Below are the code and all the weights of a small trained network. Each question names an input and a class and asks about switching units off, where a switched-off unit gives its printed mean instead of its output.

import numpy as np


def w(rows, s, z=0):
    codes = np.array(rows[::2]) - 128.0
    scale = np.full(codes.shape[1], s)
    scale[-1] = z or s
    return codes * scale


def norm(h):
    return h / np.sqrt((h * h).mean(-1, keepdims=True) + 1e-5)


def f(y):
    return np.maximum(y, 0)


def log_softmax(a):
    a = a - a.max(-1, keepdims=True)
    return a - np.log(np.exp(a).sum(-1, keepdims=True))


def net(x, mask):
    res = np.array(x, float).reshape(1, 7) / 4 @ E
    u = 0
    for l in range(2):
        y = f(norm(res) @ A[l][:, :-1].T + A[l][:, -1])
        res = res + np.where(mask[u : u + 7], y, B[l][:, -1]) @ B[l][:, :-1]
        u += 7
    return log_softmax(norm(res)[-1] @ U[:, :-1].T + U[:, -1])


A, B = {}, {}
E = w([
[152,159,138,245,164,252,188,144,158,32,160,242],'x0',
[88,116,77,110,167,158,95,199,145,157,175,120],'x1',
[122,101,152,131,148,18,105,185,159,121,101,254],'x2',
[117,113,127,145,106,128,115,127,135,124,133,127],'x3',
[111,73,125,138,178,156,79,157,96,44,13,95],'x4',
[132,85,26,44,69,152,197,118,105,112,114,201],'x5',
[203,89,139,102,147,194,82,103,243,192,110,156],'x6',
],0.014)
A[0] = w([
[134,161,209,165,194,80,51,133,147,127,176,58,1],'L0N1',
[88,140,41,127,177,151,100,207,148,188,160,136,80],'L0N2',
[82,174,155,114,113,87,144,47,140,211,243,168,19],'L0N3',
[170,144,189,138,68,81,153,11,129,97,64,138,41],'L0N4',
[106,67,158,133,149,56,125,153,132,153,128,195,43],'L0N5',
[60,162,114,159,90,33,196,144,86,78,135,75,49],'L0N6',
[61,119,52,130,186,147,75,202,129,178,182,115,44],'L0N7',
],0.012,0.015)
B[0] = w([
[52,168,204,196,113,146,110,103,154,188,92,140,236],'L0N1',
[164,107,217,92,121,107,156,100,105,77,150,125,246],'L0N2',
[198,144,106,153,71,131,168,255,147,138,58,82,232],'L0N3',
[137,65,227,85,101,102,145,116,109,61,181,97,201],'L0N4',
[141,228,94,120,118,137,75,83,154,74,144,132,202],'L0N5',
[119,116,124,94,172,171,74,184,45,180,168,151,253],'L0N6',
[130,88,223,87,74,100,147,106,106,69,137,106,211],'L0N7',
],0.015,0.0046)
A[1] = w([
[181,65,150,108,126,147,95,73,218,179,84,133,8],'L1N1',
[194,96,140,101,143,136,102,95,193,166,113,121,29],'L1N2',
[107,146,105,114,95,178,139,86,111,148,144,14,40],'L1N3',
[107,97,103,54,112,18,82,98,122,211,93,57,39],'L1N4',
[97,74,128,120,166,136,80,143,112,80,17,92,10],'L1N5',
[126,59,19,35,87,114,184,104,110,115,121,166,29],'L1N6',
[102,127,140,109,139,5,105,163,158,137,111,188,75],'L1N7',
],0.017,0.011)
B[1] = w([
[44,138,94,99,127,127,110,176,6,153,163,135,176],'L1N1',
[108,110,114,97,170,78,111,188,61,141,176,145,161],'L1N2',
[173,142,49,57,124,84,43,53,172,86,84,139,190],'L1N3',
[111,113,124,233,191,192,247,134,170,29,177,240,252],'L1N4',
[203,145,94,115,28,60,218,214,180,202,151,90,194],'L1N5',
[76,145,248,187,142,126,68,116,168,226,63,69,236],'L1N6',
[163,125,49,62,108,165,78,22,141,121,97,41,209],'L1N7',
],0.014,0.012)
U = w([
[105,121,94,225,193,170,211,107,186,89,148,190,65],'0',
[67,154,205,194,139,125,83,98,173,222,64,93,252],'1',
[218,155,80,118,46,103,194,213,169,205,125,102,112],'2',
[80,126,90,86,166,131,91,172,14,152,155,150,209],'3',
[163,159,45,72,137,131,47,36,179,81,103,125,82],'4',
[152,55,252,59,106,116,153,99,137,72,164,100,72],'5',
],0.018,0.0023)

Each question gives the input, the list of numbers given to net, and the class t.
The units are the neurons (one row each of A and B). Each row of codes is followed by its name. A weight is (code - 128) times the scale printed after its matrix; where a second scale follows, it is the last column's (A, B and U).
mask holds one flag per neuron, layer by layer. A switched-off neuron (its flag False) gives its mean, the last column of its row in B, instead of its output. The means were averaged over made-up inputs and are rounded, as every weight is.
A unit's drop is (log p(t) with every unit on - log p(t) with that unit switched off) / (log p(t) with every unit on - log p(t) with every unit switched off).
The circuit of an input: a set's keep is (log p(t) with only the set's units on - log p(t) with every unit switched off) / (log p(t) with every unit on - log p(t) with every unit switched off). Starting from the 12 units with the biggest drops (on a tie, the unit counted first), units are removed one at a time, each time the one whose removal leaves the highest keep (on an exact tie, the one counted first), for as long as the keep stays at least 0.8.
circuit, biggest first: the units of the circuit, biggest drop first
unit that matters most: the unit with the biggest drop
top k neurons: the k neurons with the biggest drops, biggest first
drop when u is switched off: that unit's drop, to one decimal
input [2,6,4,-8,-1,8,5], class 1: unit that matters most => L1N6
input [1,8,-4,-3,8,-7,1], class 2: top 3 neurons => L1N5, L1N6, L0N4
input [-4,8,-5,1,4,-5,-5], class 5: top 2 neurons => L0N7, L1N6
input [3,-7,7,6,2,-6,6], class 4: circuit, biggest first => L1N6, L1N7
input [1,-6,7,-4,6,2,-3], class 4: top 2 neurons => L1N7, L0N5
input [7,-6,1,6,-4,8,3], class 1: top 3 neurons => L1N6, L1N4, L0N1
input [5,-1,6,-3,8,8,5], class 1: circuit, biggest first => L1N6, L1N4
input [6,6,-7,-1,-4,7,3], class 1: circuit, biggest first => L1N4, L1N6, L0N1, L1N5
input [5,-2,8,-1,7,-6,5], class 4: circuit, biggest first => L1N4, L1N6
input [1,-5,7,-1,3,-6,1], class 4: top 3 neurons => L1N7, L1N6, L0N5
input [-3,-4,7,-8,-7,1,8], class 3: top 3 neurons => L1N1, L1N2, L1N5
input [7,8,-5,1,6,-8,-3], class 1: top 2 neurons => L1N4, L0N1
input [-1,-5,1,5,-4,5,-4], class 1: top 2 neurons => L1N6, L0N2
input [-3,-6,0,8,4,-1,-2], class 5: circuit, biggest first => L0N4
input [3,3,-4,-5,-6,2,-5], class 2: top 2 neurons => L0N3, L1N4
input [3,8,2,1,5,-4,5], class 5: top 2 neurons => L0N2, L0N7
input [5,-8,-7,-3,7,0,-5], class 5: top 4 neurons => L1N4, L0N4, L1N7, L0N3
input [6,-7,1,-5,6,1,-3], class 5: top 2 neurons => L1N4, L0N4
input [-6,5,8,6,-4,6,-5], class 4: drop when L1N7 is switched off => 1.9
input [-5,0,5,-8,-4,3,-5], class 0: drop when L1N3 is switched off => 0.1
input [1,-8,8,6,2,7,2], class 4: circuit, biggest first => L1N7
input [-3,-7,4,1,4,-6,-2], class 5: drop when L1N6 is switched off => 1.1
